Below are the code and all the weights of a small trained network. Each question names an input and a class and asks about switching units off, where a switched-off unit gives its printed mean instead of its output.

import numpy as np


def w(rows, s, z=0):
    codes = np.array(rows[::2]) - 128.0
    scale = np.full(codes.shape[1], s)
    scale[-1] = z or s
    return codes * scale


def norm(h):
    return h / np.sqrt((h * h).mean(-1, keepdims=True) + 1e-5)


def f(y):
    return np.maximum(y, 0)


def log_softmax(a):
    a = a - a.max(-1, keepdims=True)
    return a - np.log(np.exp(a).sum(-1, keepdims=True))


def net(x, mask):
    res = np.array(x, float).reshape(1, 4) / 4 @ E
    u = 0
    for l in range(3):
        y = f(norm(res) @ A[l][:, :-1].T + A[l][:, -1])
        res = res + np.where(mask[u : u + 6], y, B[l][:, -1]) @ B[l][:, :-1]
        u += 6
    return log_softmax(norm(res)[-1] @ U[:, :-1].T + U[:, -1])


A, B = {}, {}
E = w([
[140,70,70,106,149,3,227,210,123,187,92],'x0',
[199,66,186,248,52,125,177,138,133,227,154],'x1',
[63,51,81,57,33,171,197,166,72,95,156],'x2',
[125,131,128,128,131,131,132,121,121,137,123],'x3',
],0.0055)
A[0] = w([
[117,175,232,169,175,101,74,99,197,149,88,121],'L0N1',
[166,99,199,210,30,129,142,147,130,201,142,159],'L0N2',
[176,85,198,153,119,166,142,147,100,221,213,3],'L0N3',
[190,67,121,121,176,134,56,163,117,120,138,33],'L0N4',
[74,162,156,52,135,182,172,130,99,88,136,51],'L0N5',
[207,155,129,138,222,3,108,138,159,170,24,91],'L0N6',
],0.0049,0.0028)
B[0] = w([
[215,105,57,86,110,153,117,128,208,80,89,215],'L0N1',
[136,125,153,189,178,80,235,28,90,80,191,253],'L0N2',
[118,196,103,57,95,159,75,177,180,161,101,191],'L0N3',
[101,173,146,146,155,124,135,82,98,124,97,130],'L0N4',
[124,80,117,158,201,82,115,143,174,190,196,187],'L0N5',
[3,152,180,151,220,150,94,178,141,132,208,236],'L0N6',
],0.0056,0.0059)
A[1] = w([
[228,144,172,128,105,178,132,135,140,190,89,4],'L1N1',
[107,95,51,3,127,191,48,132,139,100,64,189],'L1N2',
[82,127,84,80,138,124,67,209,148,164,55,102],'L1N3',
[140,171,155,178,165,144,79,94,193,121,156,75],'L1N4',
[177,88,153,192,7,160,194,121,141,144,122,138],'L1N5',
[152,89,241,178,114,186,115,79,100,166,156,111],'L1N6',
],0.0058,0.0036)
B[1] = w([
[150,40,57,150,200,161,168,72,87,153,91,138],'L1N1',
[163,125,202,204,62,142,178,102,211,206,121,255],'L1N2',
[142,222,90,56,77,142,45,145,2,120,147,182],'L1N3',
[140,65,130,95,79,67,156,78,71,120,79,218],'L1N4',
[85,104,79,87,218,126,71,191,72,66,95,216],'L1N5',
[129,193,98,49,104,149,58,191,136,163,185,200],'L1N6',
],0.006,0.0064)
A[2] = w([
[205,148,136,122,157,139,76,66,112,109,131,3],'L2N1',
[130,109,80,90,98,67,165,147,103,164,113,109],'L2N2',
[145,121,141,175,124,165,100,109,93,80,150,113],'L2N3',
[97,110,142,106,82,170,131,111,93,110,156,156],'L2N4',
[115,112,168,127,123,117,101,142,162,145,2,165],'L2N5',
[114,134,124,88,89,96,171,140,103,137,110,26],'L2N6',
],0.0096,0.0014)
B[2] = w([
[169,33,88,181,66,148,237,161,37,69,42,253],'L2N1',
[164,146,164,145,117,195,76,33,178,78,39,249],'L2N2',
[48,117,67,41,173,69,165,177,112,114,99,200],'L2N3',
[67,182,169,150,223,70,75,125,175,194,188,241],'L2N4',
[131,220,81,27,15,159,48,230,114,251,154,173],'L2N5',
[254,143,82,142,31,150,124,158,90,108,87,202],'L2N6',
],0.0055,0.0051)
U = w([
[204,182,110,72,4,189,71,116,169,147,52,193],'0',
[29,187,89,47,216,126,43,217,86,125,191,250],'1',
[185,15,92,167,140,130,203,102,66,28,77,76],'2',
[132,127,247,206,197,42,178,116,173,187,195,17],'3',
[51,146,239,125,95,177,93,54,228,211,243,99],'4',
],0.015,0.0022)

Each question gives the input, the list of numbers given to net, and the class t.
The units are the neurons (one row each of A and B). Each row of codes is followed by its name. A weight is (code - 128) times the scale printed after its matrix; where a second scale follows, it is the last column's (A, B and U).
mask holds one flag per neuron, layer by layer. A switched-off neuron (its flag False) gives its mean, the last column of its row in B, instead of its output. The means were averaged over made-up inputs and are rounded, as every weight is.
A unit's drop is (log p(t) with every unit on - log p(t) with that unit switched off) / (log p(t) with every unit on - log p(t) with every unit switched off).
The circuit of an input: a set's keep is (log p(t) with only the set's units on - log p(t) with every unit switched off) / (log p(t) with every unit on - log p(t) with every unit switched off). Starting from the 12 units with the biggest drops (on a tie, the unit counted first), units are removed one at a time, each time the one whose removal leaves the highest keep (on an exact tie, the one counted first), for as long as the keep stays at least 0.8.
units of the circuit, in order: the units of the circuit, biggest drop first
unit that matters most: the unit with the biggest drop
k most important neurons: the k neurons with the biggest drops, biggest first
k most important neurons of layer l: the k neurons of layer l with the biggest drops, biggest first
drop of u: that unit's drop, to one decimal
input [0,4,2,5], class 1: units of the circuit, in order -> [L1N5; L2N1]
input [0,7,0,-3], class 2: units of the circuit, in order -> [L1N5]
input [0,2,-5,5], class 2: 2 most important neurons of layer 1 -> [L1N2; L1N4]
input [1,6,1,-5], class 2: 4 most important neurons -> [L0N6; L1N2; L2N4; L1N5]
input [6,-1,-6,0], class 1: 2 most important neurons -> [L0N6; L0N2]
input [3,-8,1,8], class 0: 2 most important neurons of layer 0 -> [L0N2; L0N6]
input [-5,-3,5,1], class 4: 2 most important neurons -> [L1N2; L0N2]
input [-5,8,1,5], class 1: 4 most important neurons -> [L1N6; L1N5; L2N4; L2N3]
input [1,0,8,-5], class 0: 4 most important neurons -> [L0N6; L0N2; L2N6; L2N2]
input [0,-2,-6,-7], class 0: 3 most important neurons -> [L0N1; L0N2; L2N5]
input [-8,-2,-2,-8], class 0: 2 most important neurons -> [L0N2; L1N2]
input [-2,-5,-7,-3], class 0: 3 most important neurons -> [L0N2; L2N5; L0N1]
input [3,0,-5,-5], class 1: 3 most important neurons -> [L0N6; L0N2; L1N2]
input [-1,2,1,-2], class 1: 2 most important neurons of layer 0 -> [L0N1; L0N6]
input [-4,2,0,-7], class 2: unit that matters most -> L2N1
input [-8,-8,-5,6], class 0: 3 most important neurons -> [L0N2; L2N5; L1N2]
input [-2,-3,-8,-2], class 0: 3 most important neurons -> [L0N2; L2N5; L0N1]
input [3,0,1,-1], class 0: 2 most important neurons -> [L0N2; L1N5]
input [-1,-1,-5,0], class 0: 2 most important neurons -> [L0N1; L0N2]
input [-4,8,3,-6], class 1: unit that matters most -> L1N5
input [-6,-6,5,5], class 4: drop of L1N2 -> 0.5
input [-6,4,-8,0], class 2: drop of L2N1 -> 0.2
input [-6,7,-6,5], class 2: drop of L2N6 -> 0.0
